Below is a small trained network, with its code and all its weights. Each question gives an input and a class and asks what happens when units are switched off, that is, made to give their printed mean instead of their output.

import numpy as np


def w(rows, s, z=0):
    codes = np.array(rows[::2]) - 128.0
    scale = np.full(codes.shape[1], s)
    scale[-1] = z or s
    return codes * scale


def f(y):
    return y / 2 * (1 + np.tanh(0.7978845608 * (y + 0.044715 * y**3)))


def log_softmax(a):
    a = a - a.max(-1, keepdims=True)
    return a - np.log(np.exp(a).sum(-1, keepdims=True))


def net(x, mask):
    res = np.array(x, float).reshape(1, 4) / 4 @ E
    y = f(res @ A[0][:, :-1].T + A[0][:, -1])
    res = res + np.where(mask, y, B[0][:, -1]) @ B[0][:, :-1]
    return log_softmax(res[-1] @ U[:, :-1].T + U[:, -1])


A, B = {}, {}
E = w([
[73,58,28,254,200],'x0',
[195,233,47,102,141],'x1',
[241,12,76,73,233],'x2',
[98,62,10,97,14],'x3',
],0.005)
A[0] = w([
[150,200,214,156,160,185],'n0',
[24,84,82,178,46,205],'n1',
[34,176,93,239,74,197],'n2',
[198,82,35,46,175,252],'n3',
[183,232,63,63,74,201],'n4',
[147,158,243,54,177,213],'n5',
[192,86,66,32,192,181],'n6',
[85,54,52,124,43,177],'n7',
[76,200,173,52,16,232],'n8',
[99,96,34,100,47,220],'n9',
[119,183,216,162,185,111],'n10',
[74,31,68,219,69,201],'n11',
[54,154,78,225,181,158],'n12',
[95,123,254,8,64,220],'n13',
[58,160,198,36,31,176],'n14',
[86,34,130,187,138,80],'n15',
[63,201,152,224,167,144],'n16',
[180,71,222,75,203,177],'n17',
[197,30,58,152,164,254],'n18',
[88,156,207,112,168,147],'n19',
[101,172,213,199,213,150],'n20',
[241,46,137,70,205,186],'n21',
[67,206,183,49,18,239],'n22',
[155,244,132,63,48,235],'n23',
[114,225,143,55,31,250],'n24',
[95,172,211,187,198,119],'n25',
[81,164,208,182,205,108],'n26',
[32,126,40,225,77,204],'n27',
],0.0058,0.0038)
B[0] = w([
[46,200,136,196,59,198],'n0',
[38,81,80,31,22,206],'n1',
[19,39,167,201,65,207],'n2',
[202,58,15,189,223,238],'n3',
[214,203,58,21,52,219],'n4',
[24,169,211,200,19,226],'n5',
[177,18,63,180,229,202],'n6',
[83,191,20,49,62,190],'n7',
[238,91,159,19,15,246],'n8',
[89,218,10,45,83,204],'n9',
[103,253,141,176,98,168],'n10',
[59,55,13,114,30,213],'n11',
[37,34,154,232,193,181],'n12',
[97,40,251,110,9,239],'n13',
[238,27,222,28,21,213],'n14',
[176,61,28,72,109,152],'n15',
[9,169,179,215,150,175],'n16',
[28,70,227,240,134,200],'n17',
[84,37,18,210,208,238],'n18',
[88,238,196,148,68,165],'n19',
[48,232,182,238,175,191],'n20',
[114,20,129,251,236,218],'n21',
[233,54,154,8,13,254],'n22',
[234,110,49,24,15,248],'n23',
[216,129,98,22,10,253],'n24',
[104,246,166,218,156,172],'n25',
[111,244,192,202,194,168],'n26',
[5,62,79,147,59,214],'n27',
],0.0047,0.0054)
U = w([
[37,147,22,143,33,228],'0',
[108,191,126,52,204,2],'1',
[97,247,236,199,140,56],'2',
[243,244,39,51,128,179],'3',
[205,30,57,185,222,202],'4',
[100,195,132,35,216,2],'5',
[39,62,205,220,180,221],'6',
[216,50,206,16,3,52],'7',
],0.005,0.0043)

Each question gives the input, the list of numbers given to net, and the class t.
The units are the neurons (one row each of A and B). Each row of codes is followed by its name. A weight is (code - 128) times the scale printed after its matrix; where a second scale follows, it is the last column's (A, B and U).
mask holds one flag per neuron, in row order. A switched-off neuron (its flag False) gives its mean, the last column of its row in B, instead of its output. The means were averaged over made-up inputs and are rounded, as every weight is.
A unit's drop is (log p(t) with every unit on - log p(t) with that unit switched off) / (log p(t) with every unit on - log p(t) with every unit switched off).
The circuit of an input: a set's keep is (log p(t) with only the set's units on - log p(t) with every unit switched off) / (log p(t) with every unit on - log p(t) with every unit switched off). Starting from the 12 units with the biggest drops (on a tie, the unit counted first), units are removed one at a time, each time the one whose removal leaves the highest keep (on an exact tie, the one counted first), for as long as the keep stays at least 0.8.
circuit, biggest first: the units of the circuit, biggest drop first
most important unit: the unit with the biggest drop
k most important neurons: the k neurons with the biggest drops, biggest first
drop when u is switched off: that unit's drop, to one decimal
input [1,-5,-6,3], class 7: 3 most important neurons	[n14; n22; n8]
input [7,3,-7,-2], class 6: most important unit	n12
input [8,5,-8,-5], class 6: circuit, biggest first	[n12; n16]
input [-5,-2,-6,-8], class 2: 2 most important neurons	[n20; n25]
input [4,2,1,-2], class 6: circuit, biggest first	[n23; n24; n4]
input [-2,-1,8,-3], class 6: 3 most important neurons	[n17; n23; n5]
input [-5,-1,6,-2], class 6: 2 most important neurons	[n17; n5]
input [-6,-4,3,-8], class 6: 2 most important neurons	[n17; n21]
input [-2,-4,3,-2], class 6: drop when n23 is switched off	0.1
input [4,-5,-7,-6], class 2: drop when n27 is switched off	-0.1
input [-2,3,3,-4], class 4: drop when n15 is switched off	-0.1
input [-1,-5,6,-1], class 4: drop when n22 is switched off	-0.1
